Below are the code and all the weights of a small trained network. Each question names an input and a target symbol and asks about switching units off, where a switched-off unit gives its printed mean instead of its output.

import numpy as np


def w(rows, s, z=0):
    codes = np.array(rows[::2]) - 128.0
    scale = np.full(codes.shape[1], s)
    scale[-1] = z or s
    return codes * scale


def norm(h):
    return h / np.sqrt((h * h).mean(-1, keepdims=True) + 1e-5)


def f(y):
    return np.maximum(y, 0)


def softmax(a):
    e = np.exp(a - a.max(-1, keepdims=True))
    return e / e.sum(-1, keepdims=True)


def log_softmax(a):
    a = a - a.max(-1, keepdims=True)
    return a - np.log(np.exp(a).sum(-1, keepdims=True))


def net(x, mask):
    ids = ['ΘΛΞΣΨαβγδεζμπτω'.index(c) for c in x.split()]
    T = len(ids)
    res = E[ids] + P[:T]
    u = 0
    for l in range(2):
        r = norm(res)
        for j in range(2):
            rows = slice(2 * j, 2 * j + 2)
            q, k, v = (r @ M[l][rows].T for M in (Q, K, V))
            z = softmax(np.where(np.tri(T) > 0, q @ k.T / 2**0.5, -1e9)) @ v
            o = O[l][rows]
            res = res + np.where(mask[u + j], z, o[:, -1]) @ o[:, :-1]
        u += 2
        y = f(norm(res) @ A[l][:, :-1].T + A[l][:, -1])
        res = res + np.where(mask[u : u + 4], y, B[l][:, -1]) @ B[l][:, :-1]
        u += 4
    return log_softmax(norm(res)[-1] @ U[:, :-1].T + U[:, -1])


Q, K, V, O, A, B = {}, {}, {}, {}, {}, {}
E = w([
[72,62,148,115,111,127,207],'Θ',
[192,161,103,138,105,173,104],'Λ',
[175,138,73,133,162,71,147],'Ξ',
[120,108,152,161,146,155,117],'Σ',
[161,53,110,165,127,155,153],'Ψ',
[119,92,107,99,80,158,94],'α',
[125,150,71,103,193,140,141],'β',
[151,149,120,146,153,94,210],'γ',
[120,202,148,90,78,135,198],'δ',
[182,134,188,2,145,173,158],'ε',
[127,169,94,101,84,82,113],'ζ',
[64,168,177,111,173,115,154],'μ',
[102,149,101,163,110,173,171],'π',
[121,84,46,92,88,65,131],'τ',
[144,93,138,127,51,167,186],'ω',
],0.025)
P = w([
[145,62,127,88,61,58,254],'0',
[141,85,139,93,67,72,232],'1',
[146,107,134,98,71,76,219],'2',
[143,125,139,102,70,87,214],'3',
[141,128,139,104,70,101,195],'4',
[140,142,137,98,72,97,190],'5',
[144,147,133,109,75,103,183],'6',
[138,157,143,110,76,111,170],'7',
[142,162,134,109,77,122,159],'8',
[137,172,132,111,82,124,156],'9',
[147,172,113,105,80,129,154],'10',
[148,164,117,101,95,120,171],'11',
],0.007)
Q[0] = w([
[152,117,255,144,189,84,49],'0.h1',
[143,113,73,23,108,109,50],'0.h1',
[115,159,59,103,106,125,238],'0.h2',
[164,75,125,42,128,120,250],'0.h2',
],0.0093)
K[0] = w([
[127,84,239,93,156,89,162],'0.h1',
[179,103,134,31,72,96,172],'0.h1',
[62,157,105,138,172,219,103],'0.h2',
[201,185,184,102,183,254,126],'0.h2',
],0.0086)
V[0] = w([
[15,134,188,219,177,128,85],'0.h1',
[115,180,1,83,56,187,208],'0.h1',
[192,142,209,200,70,89,77],'0.h2',
[81,150,79,169,149,145,105],'0.h2',
],0.0061)
O[0] = w([
[104,203,3,62,14,99,196,29],'0.h1',
[48,139,212,217,192,196,137,253],'0.h1',
[170,116,70,139,18,162,124,69],'0.h2',
[48,167,47,200,83,177,59,87],'0.h2',
],0.006,0.0064)
A[0] = w([
[88,124,78,254,89,162,127,201],'0.n1',
[64,90,93,63,205,205,62,4],'0.n2',
[101,153,209,114,92,127,189,216],'0.n3',
[124,203,98,50,135,209,59,139],'0.n4',
],0.0064,0.0034)
B[0] = w([
[144,55,70,179,89,113,44,170],'0.n1',
[15,160,235,44,88,138,228,149],'0.n2',
[140,3,227,232,72,85,139,254],'0.n3',
[199,228,187,81,96,135,73,144],'0.n4',
],0.0064,0.0067)
Q[1] = w([
[104,102,194,233,74,108,130],'1.h1',
[158,41,211,125,7,98,140],'1.h1',
[113,111,207,172,170,121,120],'1.h2',
[153,134,135,22,90,165,183],'1.h2',
],0.014)
K[1] = w([
[121,224,122,194,67,116,48],'1.h1',
[124,190,103,142,8,112,34],'1.h1',
[117,213,188,150,164,164,80],'1.h2',
[201,77,144,67,121,127,200],'1.h2',
],0.011)
V[1] = w([
[202,96,101,21,119,194,238],'1.h1',
[194,160,147,179,213,188,137],'1.h1',
[141,98,181,179,46,3,49],'1.h2',
[164,164,198,50,148,136,90],'1.h2',
],0.0062)
O[1] = w([
[144,161,65,92,93,179,155,96],'1.h1',
[154,175,143,158,149,157,83,78],'1.h1',
[121,97,148,143,74,55,79,250],'1.h2',
[150,113,188,8,96,112,129,136],'1.h2',
],0.012,0.0024)
A[1] = w([
[169,63,47,129,162,119,73,238],'1.n1',
[143,175,149,195,156,73,136,53],'1.n2',
[216,157,90,179,201,90,81,68],'1.n3',
[2,91,186,190,57,148,186,253],'1.n4',
],0.0075,0.0046)
B[1] = w([
[155,190,115,1,230,161,113,156],'1.n1',
[171,109,25,122,68,50,134,145],'1.n2',
[115,219,78,60,36,107,63,139],'1.n3',
[119,243,10,94,138,178,56,248],'1.n4',
],0.0067,0.013)
U = w([
[20,16,139,155,121,125,197,97],'Θ',
[240,181,176,167,97,171,38,126],'Λ',
[229,158,110,119,177,65,103,85],'Ξ',
[166,152,49,104,43,145,123,232],'Σ',
[207,5,86,169,178,157,113,110],'Ψ',
[61,99,149,63,95,182,18,41],'α',
[93,169,146,114,230,189,157,148],'β',
[184,128,130,223,138,66,237,98],'γ',
[137,226,216,159,43,129,171,49],'δ',
[185,74,220,51,129,112,169,183],'ε',
[110,87,191,167,86,17,61,171],'ζ',
[12,212,143,95,113,59,129,1],'μ',
[70,195,74,254,126,155,70,89],'π',
[68,41,67,69,204,74,80,42],'τ',
[179,61,163,213,31,183,155,87],'ω',
],0.0087,0.0048)

Each question gives the input, a string of symbols that net reads in full, and the target symbol t.
The units are the heads (2 rows each of Q, K, V and O) and the neurons (one row each of A and B). Each row of codes is followed by its name. A weight is (code - 128) times the scale printed after its matrix; where a second scale follows, it is the last column's (O, A, B and U).
mask holds one flag per unit, layer by layer, with each layer's heads first. A switched-off unit (its flag False) gives its mean, the last column of its rows in O or B, instead of its output. The means were averaged over made-up inputs and are rounded, as every weight is.
A unit's drop is (log p(t) with every unit on - log p(t) with that unit switched off) / (log p(t) with every unit on - log p(t) with every unit switched off).
The circuit of an input: a set's keep is (log p(t) with only the set's units on - log p(t) with every unit switched off) / (log p(t) with every unit on - log p(t) with every unit switched off). Starting from all 12 units, units are removed one at a time, each time the one whose removal leaves the highest keep (on an exact tie, the one counted first), for as long as the keep stays at least 0.8.
circuit, biggest first: the units of the circuit, biggest drop first
unit that matters most: the unit with the biggest drop
k most important neurons: the k neurons with the biggest drops, biggest first
heads that matter: for each layer, one digit per head in row order, 1 if its drop is at least 0.15 and else 0, layers parted by /
input γ τ ω τ γ α ζ Ξ α Θ, target ζ: circuit, biggest first => 1.h2; 0.h1
input Ξ β Ψ γ α τ ζ Σ ω, target Σ: circuit, biggest first => 0.h1; 1.h1; 1.n4
input Σ μ δ ε β Σ π Σ Ψ, target Σ: circuit, biggest first => 0.h1; 1.h1
input ζ δ ζ π ζ τ β ζ ζ μ, target ζ: circuit, biggest first => 1.h1; 1.h2; 0.h1
input π ε α τ ε ζ μ Λ Ψ, target Λ: circuit, biggest first => 1.h1; 0.n3; 0.h2
input α δ Θ α β μ γ, target β: circuit, biggest first => 1.h2; 0.h2
input Ξ γ γ Λ ω γ γ μ ζ ω Θ τ, target ζ: unit that matters most => 0.h1
input α Ψ Σ π Ξ μ ζ Ψ, target ζ: circuit, biggest first => 1.h1; 0.h1
input Ξ ω ε γ, target ε: heads that matter => 01 / 01
input Λ γ Ξ Λ μ ω γ Ψ ω ω, target Λ: heads that matter => 10 / 10
input π τ Ξ τ Ξ Σ Ψ Ψ Σ δ, target Σ: heads that matter => 11 / 10
input α β Θ Ψ τ, target β: circuit, biggest first => 1.h2; 0.h1; 0.h2; 0.n3
input μ ζ α, target ζ: circuit, biggest first => 0.h1; 1.h2
input π Ξ β ζ Ξ Ψ Ξ Θ Σ δ γ, target Σ: circuit, biggest first => 0.h1; 0.h2
input π Ψ π ω Ξ ζ, target ζ: heads that matter => 00 / 10
input δ Σ Σ μ, target Σ: circuit, biggest first => 0.h1; 1.h1
input Ψ Ξ Σ π α, target π: circuit, biggest first => 1.h2; 0.h1
input τ δ μ β δ, target β: heads that matter => 11 / 01
input α Ψ γ γ δ Θ Σ Σ Ψ, target Σ: circuit, biggest first => 0.h1
input δ γ τ Λ μ β α Θ γ Σ δ Θ, target Σ: unit that matters most => 1.n4
input Ξ δ δ δ τ π ω, target π: circuit, biggest first => 1.n4; 0.h1
input α ζ δ ζ π Ξ, target π: heads that matter => 11 / 01
input ζ Σ Ξ ε ω, target ε: heads that matter => 01 / 01
input α α Σ α, target Σ: heads that matter => 01 / 10
input Ξ ζ α, target ζ: heads that matter => 10 / 11
input ζ ω Θ μ γ ζ ω ζ π Ψ, target π: heads that matter => 11 / 01
input τ Σ Σ Ψ π τ Ψ, target π: most important neuron => 0.n1
input μ Ξ ζ Ξ ζ Σ Σ Λ μ Σ μ, target Σ: heads that matter => 10 / 00
